[[111 112 137 137 140]
 [109 110 135 137 143]
 [148 148 117 116 111]
 [151 152 109 111 107]
 [154 156 109 110 103]
 [102 101 144 145 151]]
->
[[111 109 148 151 154 102]
 [112 110 148 152 156 101]
 [137 135 117 109 109 144]
 [137 137 116 111 110 145]
 [140 143 111 107 103 151]]

[[152 139 113 152 128 114 134 140 152 106]
 [112 100 110 136 135 135 144 149 135 132]
 [109 127 105 105 119 120 121 149 130 142]
 [124 107 147 122 137 127 108 146 141 137]
 [103 126 143 119 149 106 121 110 139 141]
 [128 117 106 140 130 109 126 100 129 103]
 [118 107 120 127 105 156 120 129 153 125]
 [108 143 154 120 139 106 100 125 134 130]]
->
[[152 112 109 124 103 128 118 108]
 [139 100 127 107 126 117 107 143]
 [113 110 105 147 143 106 120 154]
 [152 136 105 122 119 140 127 120]
 [128 135 119 137 149 130 105 139]
 [114 135 120 127 106 109 156 106]
 [134 144 121 108 121 126 120 100]
 [140 149 149 146 110 100 129 125]
 [152 135 130 141 139 129 153 134]
 [106 132 142 137 141 103 125 130]]

[[125 125 127 113 146 104 149 126 123 112 125 125 123 125 144]
 [128 127 128 129 128 129 128 127 128 128 128 128 128 128 127]
 [130 130 129 144 109 153 106 130 132 145 130 131 132 130 111]]
->
[[125 128 130]
 [125 127 130]
 [127 128 129]
 [113 129 144]
 [146 128 109]
 [104 129 153]
 [149 128 106]
 [126 127 130]
 [123 128 132]
 [112 128 145]
 [125 128 130]
 [125 128 131]
 [123 128 132]
 [125 128 130]
 [144 127 111]]

[[108 117 111 124]
 [108 115 113 121]
 [151 109 114 137]
 [121 145 135 116]
 [143 145 143 149]
 [107 118 110 124]
 [113 128 117 120]
 [118 138 130 120]
 [139 122 128 150]
 [126 149 145 113]]
->
[[108 108 151 121 143 107 113 118 139 126]
 [117 115 109 145 145 118 128 138 122 149]
 [111 113 114 135 143 110 117 130 128 145]
 [124 121 137 116 149 124 120 120 150 113]]

[[149 147 143 118 147 120 117 103 111 116 117 111 146 104  98]
 [117 114 113 134 104 124 140 138 139 137 136 133 105 138 145]
 [146 113 121 138 116 109 138 120 134 136 142 103 113 119 115]]
->
[[149 117 146]
 [147 114 113]
 [143 113 121]
 [118 134 138]
 [147 104 116]
 [120 124 109]
 [117 140 138]
 [103 138 120]
 [111 139 134]
 [116 137 136]
 [117 136 142]
 [111 133 103]
 [146 105 113]
 [104 138 119]
 [ 98 145 115]]

[[117 143]
 [106 149]
 [139 145]
 [125 141]]
->
[[117 106 139 125]
 [143 149 145 141]]

[[131 144 138 132 109 133 139 108]
 [128 143 116 120 111 142 133 107]
 [129 132 103 121 116 139 128 114]
 [127 119 116 125 148 121 120 142]
 [127 141 138 130 107 140 140 109]]
->
[[131 128 129 127 127]
 [144 143 132 119 141]
 [138 116 103 116 138]
 [132 120 121 125 130]
 [109 111 116 148 107]
 [133 142 139 121 140]
 [139 133 128 120 140]
 [108 107 114 142 109]]

[[140 106 156 156 120 105 107]
 [154 139 116 113 104 135 116]]
->
[[140 154]
 [106 139]
 [156 116]
 [156 113]
 [120 104]
 [105 135]
 [107 116]]
---
[[109 130 114 130 125 110 124 125 114 130 130 125 131 130 125]
 [128 145 128 144 109 128 105 109 128 148 147 109 151 146 109]
 [134 132 133 132 123 134 122 122 133 132 132 123 133 132 122]
 [107 130 112 130 124 108 123 124 113 130 130 124 131 130 124]
 [142 134 138 133 124 141 124 124 138 134 134 124 135 134 124]]
->
[[142 134 138 133 124 141 124 124 138 134 134 124 135 134 124]
 [109 130 114 130 125 110 124 125 114 130 130 125 131 130 125]
 [128 145 128 144 109 128 105 109 128 148 147 109 151 146 109]
 [134 132 133 132 123 134 122 122 133 132 132 123 133 132 122]
 [107 130 112 130 124 108 123 124 113 130 130 124 131 130 124]]

[[151 133]
 [146 132]
 [146 135]
 [115 125]
 [124 128]
 [117 128]
 [144 134]
 [120 128]
 [144 134]
 [113 124]
 [118 128]
 [109 123]]
->
[[109 123]
 [151 133]
 [146 132]
 [146 135]
 [115 125]
 [124 128]
 [117 128]
 [144 134]
 [120 128]
 [144 134]
 [113 124]
 [118 128]]

[[147 126 148]
 [127 126 153]
 [154 129 131]]
->
[[154 129 131]
 [147 126 148]
 [127 126 153]]

[[138 156 129]
 [120 143 135]
 [125 143 133]
 [134 153 131]
 [133 105 114]
 [143 147 122]
 [141 144 122]
 [100  98 128]]
->
[[100  98 128]
 [138 156 129]
 [120 143 135]
 [125 143 133]
 [134 153 131]
 [133 105 114]
 [143 147 122]
 [141 144 122]]

[[135 135 121 136 134 120 132 121 132]
 [128 128 128 129 128 128 105 128 103]]
->
[[128 128 128 129 128 128 105 128 103]
 [135 135 121 136 134 120 132 121 132]]

[[139 121 121 132 118 150]
 [148 140 117 124 123 139]
 [113 123 126 120 114 116]
 [119 117 135 135 136 129]
 [132 139 150 129 121 121]
 [148 141 121 124 118 138]
 [117 116 135 135 134 128]
 [121 118 134 136 139 130]]
->
[[121 118 134 136 139 130]
 [139 121 121 132 118 150]
 [148 140 117 124 123 139]
 [113 123 126 120 114 116]
 [119 117 135 135 136 129]
 [132 139 150 129 121 121]
 [148 141 121 124 118 138]
 [117 116 135 135 134 128]]
---
[[128 127 128]
 [128 128 127]
 [107 126 114]
 [128 128 129]]
->
[[128 127]
 [128 128]
 [107 126]]

[[124 113 108 140]
 [101 106 111 126]
 [146 141 114 104]]
->
[[124 113]
 [101 106]
 [146 141]]

[[128 127 132]
 [104 128 129]
 [134 130 123]]
->
[[128 127]
 [104 128]
 [134 130]]

[[125 129 138 118 124]
 [131 150 112 126 129]
 [128 128 128 128 128]
 [122 123 133 123 123]]
->
[[125 129]
 [131 150]
 [128 128]]

[[ 99 131 128]
 [126 103 110]
 [117 142 136]
 [136 138 149]]
->
[[ 99 131]
 [126 103]
 [117 142]]

[[140 152 117 119 139]
 [127 138 115 115 141]
 [153 133 119 109 122]
 [144 136 115 116 132]]
->
[[140 152]
 [127 138]
 [153 133]]

[[131 136 128 124]
 [141 132 156 135]
 [130 127 134 131]
 [132 137 127 123]]
->
[[131 136]
 [141 132]
 [130 127]]

[[131 128 130 127 127]
 [113 111 110 147 114]
 [149 152 152 112 148]
 [112 109 108 149 112]]
->
[[131 128]
 [113 111]
 [149 152]]

[[150 135]
 [151 128]
 [151 130]
 [149 120]]
->
[[150 135]
 [151 128]
 [151 130]]
---
[[148 140]
 [113 123]
 [116 124]
 [148 140]
 [139 104]]
->
[140 113]

[[131 128 156 131 130]
 [136 128 148 135 133]
 [135 128 149 131 129]
 [130 128 149 130 129]]
->
[130 135 149 128]

[[114 140 151 120]
 [117 102 115 133]]
->
[120 115]

[[152 119]
 [154 120]
 [151 118]
 [140 125]
 [129 117]]
->
[119 154]

[[137 133 128 140 121]
 [119 150 113 119 101]
 [132 103 135 137 113]
 [119 104 122 137 120]]
->
[121 119 135 104]

[[116 156]
 [136 155]
 [121 150]]
->
[156 136]

[[127 127 112 120 126]
 [127 131 102 149 129]
 [134 127 147 125 131]
 [125 127 123 131 132]
 [132 127 136 131 126]]
->
[126 149 147 127 132]

[[125 121 128]
 [129 110 119]
 [141 122 130]
 [140 115 133]
 [132 103 124]]
->
[128 110 141]

[[108 103]
 [143 133]]
->
[103 143]
